Here is a tiny trained network, its code and every weight. The questions are about switching its units off for an input and a class, where a switched-off unit gives its printed mean instead of its output.

import numpy as np


def w(rows, s, z=0):
    codes = np.array(rows[::2]) - 128.0
    scale = np.full(codes.shape[1], s)
    scale[-1] = z or s
    return codes * scale


def norm(h):
    return h / np.sqrt((h * h).mean(-1, keepdims=True) + 1e-5)


def f(y):
    return y / 2 * (1 + np.tanh(0.7978845608 * (y + 0.044715 * y**3)))


def log_softmax(a):
    a = a - a.max(-1, keepdims=True)
    return a - np.log(np.exp(a).sum(-1, keepdims=True))


def net(x, mask):
    res = np.array(x, float).reshape(1, 2) / 4 @ E
    u = 0
    for l in range(3):
        y = f(norm(res) @ A[l][:, :-1].T + A[l][:, -1])
        res = res + np.where(mask[u : u + 8], y, B[l][:, -1]) @ B[l][:, :-1]
        u += 8
    return log_softmax(norm(res)[-1] @ U[:, :-1].T + U[:, -1])


A, B = {}, {}
E = w([
[118,87,138,180,31,148],'x0',
[133,254,182,52,157,102],'x1',
],0.0087)
A[0] = w([
[11,163,72,133,54,4,136],'0.n1',
[106,157,116,149,130,129,5],'0.n2',
[87,186,87,122,183,101,82],'0.n3',
[115,152,131,141,105,130,105],'0.n4',
[117,98,158,172,111,118,72],'0.n5',
[124,224,155,89,157,114,107],'0.n6',
[127,115,160,124,131,116,5],'0.n7',
[145,196,155,120,14,162,70],'0.n8',
],0.012,0.0017)
B[0] = w([
[209,120,176,90,71,112,151],'0.n1',
[129,174,112,153,114,125,120],'0.n2',
[133,58,211,150,196,192,197],'0.n3',
[179,131,148,160,130,119,134],'0.n4',
[157,206,108,70,124,155,157],'0.n5',
[149,244,113,127,112,255,254],'0.n6',
[136,172,105,156,126,138,119],'0.n7',
[49,53,143,119,197,23,200],'0.n8',
],0.014,0.0096)
A[1] = w([
[228,144,144,158,7,154,228],'1.n1',
[177,156,96,161,156,96,241],'1.n2',
[130,117,179,171,84,55,54],'1.n3',
[104,66,229,130,118,33,133],'1.n4',
[54,169,23,150,75,56,100],'1.n5',
[101,197,199,198,23,135,38],'1.n6',
[86,142,158,220,10,170,250],'1.n7',
[78,118,175,114,97,19,9],'1.n8',
],0.013,0.0016)
B[1] = w([
[104,70,135,86,77,149,229],'1.n1',
[205,163,169,164,108,131,124],'1.n2',
[116,194,164,136,161,89,175],'1.n3',
[112,111,130,167,217,47,254],'1.n4',
[94,172,58,163,129,129,168],'1.n5',
[205,85,9,188,240,114,164],'1.n6',
[130,171,182,44,136,133,206],'1.n7',
[93,143,129,20,212,55,221],'1.n8',
],0.015,0.0065)
A[2] = w([
[87,115,164,110,36,150,72],'2.n1',
[102,145,101,235,116,105,48],'2.n2',
[139,101,186,106,133,150,248],'2.n3',
[172,121,117,159,77,146,79],'2.n4',
[131,57,190,210,149,61,79],'2.n5',
[153,151,153,121,126,6,28],'2.n6',
[137,97,166,111,80,145,63],'2.n7',
[202,206,165,89,146,176,250],'2.n8',
],0.016,0.0018)
B[2] = w([
[100,135,161,51,47,140,156],'2.n1',
[74,131,102,198,99,98,142],'2.n2',
[130,191,89,150,86,79,176],'2.n3',
[91,158,114,108,153,100,128],'2.n4',
[251,64,105,115,88,133,176],'2.n5',
[101,174,140,68,215,31,176],'2.n6',
[114,129,42,94,159,183,144],'2.n7',
[120,147,226,193,114,156,247],'2.n8',
],0.017,0.013)
U = w([
[109,141,166,76,197,6,113],'0',
[49,121,45,243,70,101,4],'1',
[120,192,231,194,127,176,212],'2',
[239,19,94,171,85,104,12],'3',
[89,117,112,37,19,145,133],'4',
],0.013,0.004)

Each question gives the input, the list of numbers given to net, and the class t.
The units are the neurons (one row each of A and B). Each row of codes is followed by its name. A weight is (code - 128) times the scale printed after its matrix; where a second scale follows, it is the last column's (A, B and U).
mask holds one flag per neuron, layer by layer. A switched-off neuron (its flag False) gives its mean, the last column of its row in B, instead of its output. The means were averaged over made-up inputs and are rounded, as every weight is.
A unit's drop is (log p(t) with every unit on - log p(t) with that unit switched off) / (log p(t) with every unit on - log p(t) with every unit switched off).
The circuit of an input: a set's keep is (log p(t) with only the set's units on - log p(t) with every unit switched off) / (log p(t) with every unit on - log p(t) with every unit switched off). Starting from the 12 units with the biggest drops (on a tie, the unit counted first), units are removed one at a time, each time the one whose removal leaves the highest keep (on an exact tie, the one counted first), for as long as the keep stays at least 0.8.
circuit, biggest first: the units of the circuit, biggest drop first
unit that matters most: the unit with the biggest drop
k most important neurons: the k neurons with the biggest drops, biggest first
k most important neurons of layer l: the k neurons of layer l with the biggest drops, biggest first
drop when u is switched off: that unit's drop, to one decimal
input [8,6], class 0: circuit, biggest first => [0.n8]
input [-5,-7], class 1: 3 most important neurons => [0.n6 0.n3 0.n8]
input [-1,-2], class 1: 4 most important neurons of layer 0 => [0.n6 0.n1 0.n8 0.n3]
input [8,-4], class 0: 2 most important neurons => [0.n6 1.n7]
input [-4,-8], class 1: 2 most important neurons of layer 0 => [0.n6 0.n3]
input [-3,-8], class 1: 3 most important neurons => [0.n6 0.n3 0.n1]
input [-1,-5], class 1: 2 most important neurons of layer 1 => [1.n5 1.n8]
input [1,-2], class 4: 2 most important neurons => [0.n8 0.n6]
input [6,-6], class 4: 2 most important neurons => [0.n8 1.n1]
input [5,-4], class 4: 2 most important neurons of layer 0 => [0.n8 0.n5]
input [-4,-7], class 1: 3 most important neurons of layer 0 => [0.n6 0.n3 0.n8]
input [-6,-7], class 1: 4 most important neurons of layer 1 => [1.n4 1.n8 1.n7 1.n1]
input [4,5], class 0: drop when 0.n8 is switched off => 6.3
input [5,1], class 0: drop when 2.n3 is switched off => 0.0
input [5,-6], class 4: drop when 0.n8 is switched off => 0.7
input [4,-5], class 4: drop when 0.n8 is switched off => 0.9
input [-7,-2], class 2: unit that matters most => 0.n8
